Here is a tiny trained network, its code and every weight. The questions are about switching its units off for an input and a class, where a switched-off unit gives its printed mean instead of its output.

import numpy as np


def w(rows, s, z=0):
    codes = np.array(rows[::2]) - 128.0
    scale = np.full(codes.shape[1], s)
    scale[-1] = z or s
    return codes * scale


def norm(h):
    return h / np.sqrt((h * h).mean(-1, keepdims=True) + 1e-5)


def f(y):
    return np.maximum(y, 0)


def log_softmax(a):
    a = a - a.max(-1, keepdims=True)
    return a - np.log(np.exp(a).sum(-1, keepdims=True))


def net(x, mask):
    res = np.array(x, float).reshape(1, 5) / 4 @ E
    u = 0
    for l in range(2):
        y = f(norm(res) @ A[l][:, :-1].T + A[l][:, -1])
        res = res + np.where(mask[u : u + 10], y, B[l][:, -1]) @ B[l][:, :-1]
        u += 10
    return log_softmax(norm(res)[-1] @ U[:, :-1].T + U[:, -1])


A, B = {}, {}
E = w([
[116,164,96,4,76,27,140,150,201,86,188],'x0',
[101,134,81,145,99,132,157,197,80,116,84],'x1',
[171,142,151,151,148,134,236,153,97,29,208],'x2',
[102,140,146,75,99,175,191,103,107,172,134],'x3',
[42,65,138,142,153,97,134,49,76,64,130],'x4',
],0.0021)
A[0] = w([
[60,149,100,70,102,68,141,147,136,123,151,2],'L0N1',
[152,102,80,153,166,66,71,157,159,75,114,49],'L0N2',
[154,109,151,111,155,168,193,150,112,54,198,140],'L0N3',
[81,187,130,60,67,181,196,63,124,172,137,38],'L0N4',
[143,115,215,105,158,111,113,9,219,151,182,67],'L0N5',
[108,111,141,118,108,103,105,111,128,192,92,20],'L0N6',
[31,121,17,99,50,152,128,251,31,84,85,40],'L0N7',
[85,85,110,104,66,99,90,113,149,166,87,48],'L0N8',
[65,176,133,93,68,191,203,64,95,159,122,51],'L0N9',
[2,40,88,100,147,94,170,60,105,118,149,22],'L0N10',
],0.0038,0.0035)
B[0] = w([
[105,75,80,137,63,137,107,64,92,182,186,162],'L0N1',
[155,25,145,118,167,109,78,216,91,108,122,169],'L0N2',
[47,148,115,107,157,122,108,145,118,162,113,252],'L0N3',
[196,55,120,74,173,95,60,231,154,70,123,185],'L0N4',
[148,116,148,170,156,76,254,123,195,203,59,211],'L0N5',
[63,164,85,107,204,132,128,175,156,106,96,150],'L0N6',
[167,108,195,161,187,72,241,45,238,218,90,217],'L0N7',
[58,187,82,111,168,169,115,157,139,104,133,175],'L0N8',
[170,42,146,133,212,100,66,213,144,94,120,190],'L0N9',
[158,222,231,133,73,97,62,98,39,45,74,208],'L0N10',
],0.0048,0.0029)
A[1] = w([
[110,97,136,165,124,242,126,86,72,166,128,90],'L1N1',
[106,117,136,49,71,75,117,119,149,79,159,112],'L1N2',
[205,216,138,77,62,168,123,199,164,176,136,119],'L1N3',
[129,140,73,102,40,83,128,115,156,122,193,90],'L1N4',
[102,185,112,122,162,135,179,141,98,82,197,88],'L1N5',
[137,134,174,130,161,130,222,161,117,65,212,95],'L1N6',
[132,35,176,140,170,133,76,183,106,135,117,145],'L1N7',
[132,143,157,86,105,69,147,103,190,138,140,124],'L1N8',
[34,165,119,80,164,121,81,145,134,152,111,104],'L1N9',
[151,69,162,198,3,208,161,8,195,81,232,1],'L1N10',
],0.0048,0.0062)
B[1] = w([
[177,99,74,150,12,150,160,97,135,166,226,176],'L1N1',
[204,97,123,190,109,248,133,132,73,143,176,175],'L1N2',
[74,139,215,140,138,55,79,20,41,3,74,197],'L1N3',
[129,33,101,204,65,220,156,138,75,184,207,153],'L1N4',
[86,203,75,114,101,172,41,103,207,206,95,152],'L1N5',
[98,130,88,89,167,159,24,119,215,184,29,178],'L1N6',
[149,133,92,14,76,102,165,181,143,88,213,254],'L1N7',
[167,95,106,208,110,162,181,164,81,159,145,201],'L1N8',
[54,219,62,118,171,209,155,133,157,123,194,173],'L1N9',
[124,144,34,176,136,206,109,249,66,63,107,128],'L1N10',
],0.0044,0.0047)
U = w([
[214,30,39,234,7,228,168,103,61,208,255,114],'0',
[196,78,175,200,239,36,253,78,249,246,9,253],'1',
[10,244,9,92,207,225,8,128,209,185,81,73],'2',
[233,21,113,26,185,67,60,245,126,36,176,175],'3',
[124,223,246,188,69,66,31,7,6,5,65,211],'4',
[117,211,95,112,96,47,199,131,123,119,203,28],'5',
],0.0071,0.002)

Each question gives the input, the list of numbers given to net, and the class t.
The units are the neurons (one row each of A and B). Each row of codes is followed by its name. A weight is (code - 128) times the scale printed after its matrix; where a second scale follows, it is the last column's (A, B and U).
mask holds one flag per neuron, layer by layer. A switched-off neuron (its flag False) gives its mean, the last column of its row in B, instead of its output. The means were averaged over made-up inputs and are rounded, as every weight is.
A unit's drop is (log p(t) with every unit on - log p(t) with that unit switched off) / (log p(t) with every unit on - log p(t) with every unit switched off).
The circuit of an input: a set's keep is (log p(t) with only the set's units on - log p(t) with every unit switched off) / (log p(t) with every unit on - log p(t) with every unit switched off). Starting from the 12 units with the biggest drops (on a tie, the unit counted first), units are removed one at a time, each time the one whose removal leaves the highest keep (on an exact tie, the one counted first), for as long as the keep stays at least 0.8.
units of the circuit, in order: the units of the circuit, biggest drop first
k most important neurons: the k neurons with the biggest drops, biggest first
top k neurons in layer l: the k neurons of layer l with the biggest drops, biggest first
input [6,3,-2,7,0], class 3: units of the circuit, in order : (L0N4)
input [-2,0,4,-4,-5], class 4: 3 most important neurons : (L1N3; L0N9; L0N4)
input [4,-4,2,0,1], class 0: 2 most important neurons : (L1N8; L0N7)
input [-3,7,8,-4,5], class 2: units of the circuit, in order : (L1N6; L1N5)
input [8,4,-4,2,-7], class 0: units of the circuit, in order : (L1N4; L0N1)
input [-1,-3,2,2,4], class 4: top 2 neurons in layer 0 : (L0N10; L0N7)
input [6,7,-5,4,5], class 1: top 2 neurons in layer 0 : (L0N7; L0N9)
input [-8,5,-7,5,-7], class 0: 4 most important neurons : (L1N1; L0N3; L0N10; L1N6)
input [7,-8,8,0,8], class 1: top 2 neurons in layer 0 : (L0N5; L0N8)
input [-2,-2,0,-3,-4], class 4: 3 most important neurons : (L1N3; L0N9; L0N4)
input [3,-5,1,6,-6], class 3: 4 most important neurons : (L0N4; L0N7; L0N10; L0N9)
input [3,-7,7,-5,-3], class 1: top 2 neurons in layer 0 : (L0N5; L0N8)
input [-2,6,-6,-8,4], class 3: 2 most important neurons : (L0N2; L1N7)
input [5,-4,5,-1,-7], class 4: units of the circuit, in order : (L1N3)
input [3,1,-3,8,8], class 3: 4 most important neurons : (L0N4; L0N9; L1N3; L1N7)
input [-7,8,8,1,-4], class 1: 2 most important neurons : (L0N7; L1N6)
input [-4,0,7,4,-7], class 2: 3 most important neurons : (L1N6; L1N5; L0N10)
input [4,-6,-5,8,2], class 3: 3 most important neurons : (L0N4; L0N9; L0N7)
input [-7,2,8,8,-3], class 2: 2 most important neurons : (L1N6; L1N5)
input [-7,8,2,1,-7], class 1: units of the circuit, in order : (L0N7)
input [4,-3,4,1,-4], class 0: top 2 neurons in layer 1 : (L1N8; L1N4)
input [-1,-6,-4,-7,-6], class 3: 4 most important neurons : (L0N2; L0N7; L1N7; L0N10)
input [8,-5,3,7,-3], class 0: top 3 neurons in layer 1 : (L1N2; L1N4; L1N8)
